Below is a small trained network, with its code and all its weights. Each question gives an input and a target symbol and asks what happens when units are switched off, that is, made to give their printed mean instead of their output.

import numpy as np


def w(rows, s, z=0):
    codes = np.array(rows[::2]) - 128.0
    scale = np.full(codes.shape[1], s)
    scale[-1] = z or s
    return codes * scale


def norm(h):
    return h / np.sqrt((h * h).mean(-1, keepdims=True) + 1e-5)


def softmax(a):
    e = np.exp(a - a.max(-1, keepdims=True))
    return e / e.sum(-1, keepdims=True)


def log_softmax(a):
    a = a - a.max(-1, keepdims=True)
    return a - np.log(np.exp(a).sum(-1, keepdims=True))


def net(x, mask):
    ids = ['γδεζθλξπστφψω'.index(c) for c in x.split()]
    T = len(ids)
    res = E[ids] + P[:T]
    u = 0
    for l in range(2):
        r = norm(res)
        for j in range(3):
            rows = slice(4 * j, 4 * j + 4)
            q, k, v = (r @ M[l][rows].T for M in (Q, K, V))
            z = softmax(np.where(np.tri(T) > 0, q @ k.T / 4**0.5, -1e9)) @ v
            o = O[l][rows]
            res = res + np.where(mask[u + j], z, o[:, -1]) @ o[:, :-1]
        u += 3
    return log_softmax(norm(res)[-1] @ U[:, :-1].T + U[:, -1])


Q, K, V, O = {}, {}, {}, {}
E = w([
[107,142,102,113,126,247],'γ',
[100,156,125,110,133,137],'δ',
[67,101,151,156,107,110],'ε',
[129,111,151,101,129,134],'ζ',
[175,240,99,211,105,91],'θ',
[180,79,134,178,98,164],'λ',
[101,141,135,165,101,129],'ξ',
[123,104,136,145,158,120],'π',
[124,113,128,92,131,135],'σ',
[168,139,161,90,68,190],'τ',
[123,110,105,108,135,137],'φ',
[131,113,108,124,136,113],'ψ',
[125,115,124,106,133,107],'ω',
],0.011)
P = w([
[13,110,144,251,62,168],'0',
[60,115,139,197,92,139],'1',
[89,123,139,174,110,134],'2',
[113,129,137,156,119,130],'3',
[136,134,130,142,130,118],'4',
[166,136,125,124,144,110],'5',
[182,133,120,113,145,117],'6',
],0.0027)
Q[0] = w([
[95,211,161,255,89,215],'L0H0',
[173,169,153,132,136,69],'L0H0',
[70,181,179,123,122,140],'L0H0',
[199,54,108,55,175,146],'L0H0',
[100,86,134,85,143,152],'L0H1',
[144,88,149,143,136,113],'L0H1',
[132,115,94,116,120,97],'L0H1',
[121,186,114,111,101,104],'L0H1',
[194,67,125,144,179,144],'L0H2',
[111,161,168,153,54,134],'L0H2',
[127,139,182,153,174,58],'L0H2',
[166,174,130,151,53,104],'L0H2',
],0.0076)
K[0] = w([
[46,145,131,159,27,98],'L0H0',
[143,133,102,139,114,231],'L0H0',
[71,185,104,167,129,126],'L0H0',
[255,115,109,98,167,96],'L0H0',
[145,164,98,83,196,114],'L0H1',
[112,97,141,135,145,151],'L0H1',
[205,128,174,137,142,110],'L0H1',
[155,184,120,128,64,141],'L0H1',
[196,55,135,112,154,38],'L0H2',
[93,133,125,167,70,159],'L0H2',
[73,145,194,202,149,94],'L0H2',
[132,178,116,182,27,163],'L0H2',
],0.0068)
V[0] = w([
[112,152,223,119,143,55],'L0H0',
[163,125,43,150,131,112],'L0H0',
[84,179,86,113,185,48],'L0H0',
[142,100,160,237,253,101],'L0H0',
[213,146,115,82,163,134],'L0H1',
[71,181,106,124,186,150],'L0H1',
[126,66,81,74,237,113],'L0H1',
[166,187,95,115,195,126],'L0H1',
[131,127,58,109,26,133],'L0H2',
[214,65,108,73,209,76],'L0H2',
[121,133,169,216,86,63],'L0H2',
[80,151,68,152,107,73],'L0H2',
],0.0034)
O[0] = w([
[46,152,44,188,81,157,94],'L0H0',
[136,170,218,33,99,116,110],'L0H0',
[92,147,211,129,66,143,92],'L0H0',
[72,179,102,81,159,177,114],'L0H0',
[93,129,188,154,157,151,6],'L0H1',
[144,127,137,125,104,73,125],'L0H1',
[172,197,127,254,139,148,94],'L0H1',
[75,163,190,150,167,96,19],'L0H1',
[161,131,224,95,96,99,166],'L0H2',
[27,82,97,177,66,119,50],'L0H2',
[169,110,115,108,156,206,144],'L0H2',
[139,92,171,74,95,154,151],'L0H2',
],0.0032,0.0026)
Q[1] = w([
[146,81,108,138,116,55],'L1H0',
[159,132,95,200,126,170],'L1H0',
[144,172,208,167,38,141],'L1H0',
[80,171,103,177,118,100],'L1H0',
[213,87,180,83,80,85],'L1H1',
[94,62,102,196,138,122],'L1H1',
[38,79,106,66,253,123],'L1H1',
[99,170,162,114,151,200],'L1H1',
[191,89,185,144,165,174],'L1H2',
[170,145,131,194,93,209],'L1H2',
[225,147,135,154,84,165],'L1H2',
[162,136,173,152,116,40],'L1H2',
],0.0065)
K[1] = w([
[134,143,110,133,200,86],'L1H0',
[89,87,114,162,99,112],'L1H0',
[184,86,166,154,122,139],'L1H0',
[157,86,127,111,127,91],'L1H0',
[153,129,253,129,72,114],'L1H1',
[102,39,89,194,135,78],'L1H1',
[98,98,169,125,247,105],'L1H1',
[117,104,80,50,133,181],'L1H1',
[174,136,70,88,57,117],'L1H2',
[150,196,72,195,70,163],'L1H2',
[201,200,155,160,79,158],'L1H2',
[148,101,151,128,124,59],'L1H2',
],0.0071)
V[1] = w([
[71,121,172,152,178,125],'L1H0',
[166,66,66,48,141,1],'L1H0',
[146,75,146,122,31,233],'L1H0',
[156,122,83,144,143,185],'L1H0',
[197,197,166,248,135,143],'L1H1',
[160,95,188,251,108,55],'L1H1',
[151,168,115,108,84,139],'L1H1',
[152,135,207,119,158,165],'L1H1',
[137,129,39,175,36,207],'L1H2',
[89,60,135,113,144,170],'L1H2',
[230,134,118,61,83,129],'L1H2',
[202,164,121,209,27,207],'L1H2',
],0.0029)
O[1] = w([
[170,138,150,86,73,93,64],'L1H0',
[143,99,182,121,156,200,169],'L1H0',
[158,241,69,171,87,151,254],'L1H0',
[138,177,114,157,163,81,164],'L1H0',
[123,72,64,95,114,151,75],'L1H1',
[176,144,54,55,105,179,92],'L1H1',
[107,44,125,120,183,109,149],'L1H1',
[128,158,79,99,141,3,112],'L1H1',
[100,119,142,97,114,51,220],'L1H2',
[129,177,190,121,157,151,164],'L1H2',
[67,151,106,131,136,64,211],'L1H2',
[75,64,120,50,111,59,191],'L1H2',
],0.0031,0.003)
U = w([
[244,39,104,224,84,150,8],'γ',
[80,95,26,240,232,151,91],'δ',
[151,112,59,36,216,128,163],'ε',
[50,255,206,96,191,112,230],'ζ',
[197,224,70,181,119,45,196],'θ',
[122,73,86,121,178,62,159],'λ',
[57,117,13,53,55,62,101],'ξ',
[241,147,231,141,200,121,107],'π',
[109,70,181,123,162,60,135],'σ',
[27,88,172,213,47,175,80],'τ',
[72,75,160,37,171,128,109],'φ',
[212,164,135,16,41,163,94],'ψ',
[78,203,56,74,149,251,167],'ω',
],0.0092,0.0017)

Each question gives the input, a string of symbols that net reads in full, and the target symbol t.
The units are the heads (4 rows each of Q, K, V and O). Each row of codes is followed by its name. A weight is (code - 128) times the scale printed after its matrix; where a second scale follows, it is the last column's (O and U).
mask holds one flag per head, layer by layer. A switched-off head (its flag False) gives its mean, the last column of its rows in O, instead of its output. The means were averaged over made-up inputs and are rounded, as every weight is.
A unit's drop is (log p(t) with every unit on - log p(t) with that unit switched off) / (log p(t) with every unit on - log p(t) with every unit switched off).
The circuit of an input: a set's keep is (log p(t) with only the set's units on - log p(t) with every unit switched off) / (log p(t) with every unit on - log p(t) with every unit switched off). Starting from all 6 units, units are removed one at a time, each time the one whose removal leaves the highest keep (on an exact tie, the one counted first), for as long as the keep stays at least 0.8.
units of the circuit, in order: the units of the circuit, biggest drop first
most important unit: the unit with the biggest drop
which heads matter: for each layer, one digit per head in row order, 1 if its drop is at least 0.15 and else 0, layers parted by /
input φ π ξ σ, target ξ: which heads matter	111 / 000
input λ ζ γ ω π φ, target ω: most important unit	L0H2
input π δ π ε ω, target ψ: which heads matter	100 / 111
input λ φ ψ, target π: units of the circuit, in order	L0H0; L1H0; L1H2
input π γ σ, target θ: which heads matter	000 / 101
input ψ δ π φ ε φ, target ψ: which heads matter	101 / 111
input θ π φ, target ω: which heads matter	100 / 001
input τ φ δ ψ, target σ: which heads matter	111 / 100
input τ ψ ω ω, target τ: which heads matter	101 / 000
input π ω λ φ γ φ, target θ: units of the circuit, in order	L0H0; L0H1; L0H2; L1H2
input φ ξ σ γ ξ ζ, target ξ: which heads matter	101 / 000
input φ γ ζ φ φ ω, target π: units of the circuit, in order	L1H2; L0H1; L0H0
input ε θ φ σ, target π: units of the circuit, in order	L1H2; L0H1; L0H0
input λ σ γ ω δ φ φ, target π: units of the circuit, in order	L0H0; L0H1
input λ ψ σ, target ζ: which heads matter	011 / 011
input ψ σ τ θ ε ζ φ, target δ: units of the circuit, in order	L0H2; L0H1; L1H2
input θ ψ φ, target ζ: units of the circuit, in order	L0H0; L0H1; L1H1
input δ θ θ ω θ φ, target φ: units of the circuit, in order	L1H0; L0H0; L0H1
input θ π σ, target ω: which heads matter	001 / 001
input λ φ ε π σ, target ω: units of the circuit, in order	L1H2; L0H2; L0H0
input ε τ ω δ ψ φ, target ζ: units of the circuit, in order	L0H0; L0H1; L0H2; L1H2
input λ σ φ φ, target π: units of the circuit, in order	L0H0; L1H0; L0H1
input ω λ τ ξ δ π ω, target ω: which heads matter	111 / 001
input δ δ ψ, target σ: most important unit	L0H2
input ξ γ ψ, target θ: which heads matter	110 / 101
input π γ π ε π φ ω, target π: most important unit	L1H2
input θ τ γ δ λ ω ω, target τ: most important unit	L0H2
input ω τ ψ σ, target ζ: units of the circuit, in order	L0H2; L1H2; L1H1
input δ γ π φ φ π ω, target ω: which heads matter	111 / 011
input ψ ε γ ζ, target θ: units of the circuit, in order	L1H0; L0H2; L0H0; L1H1
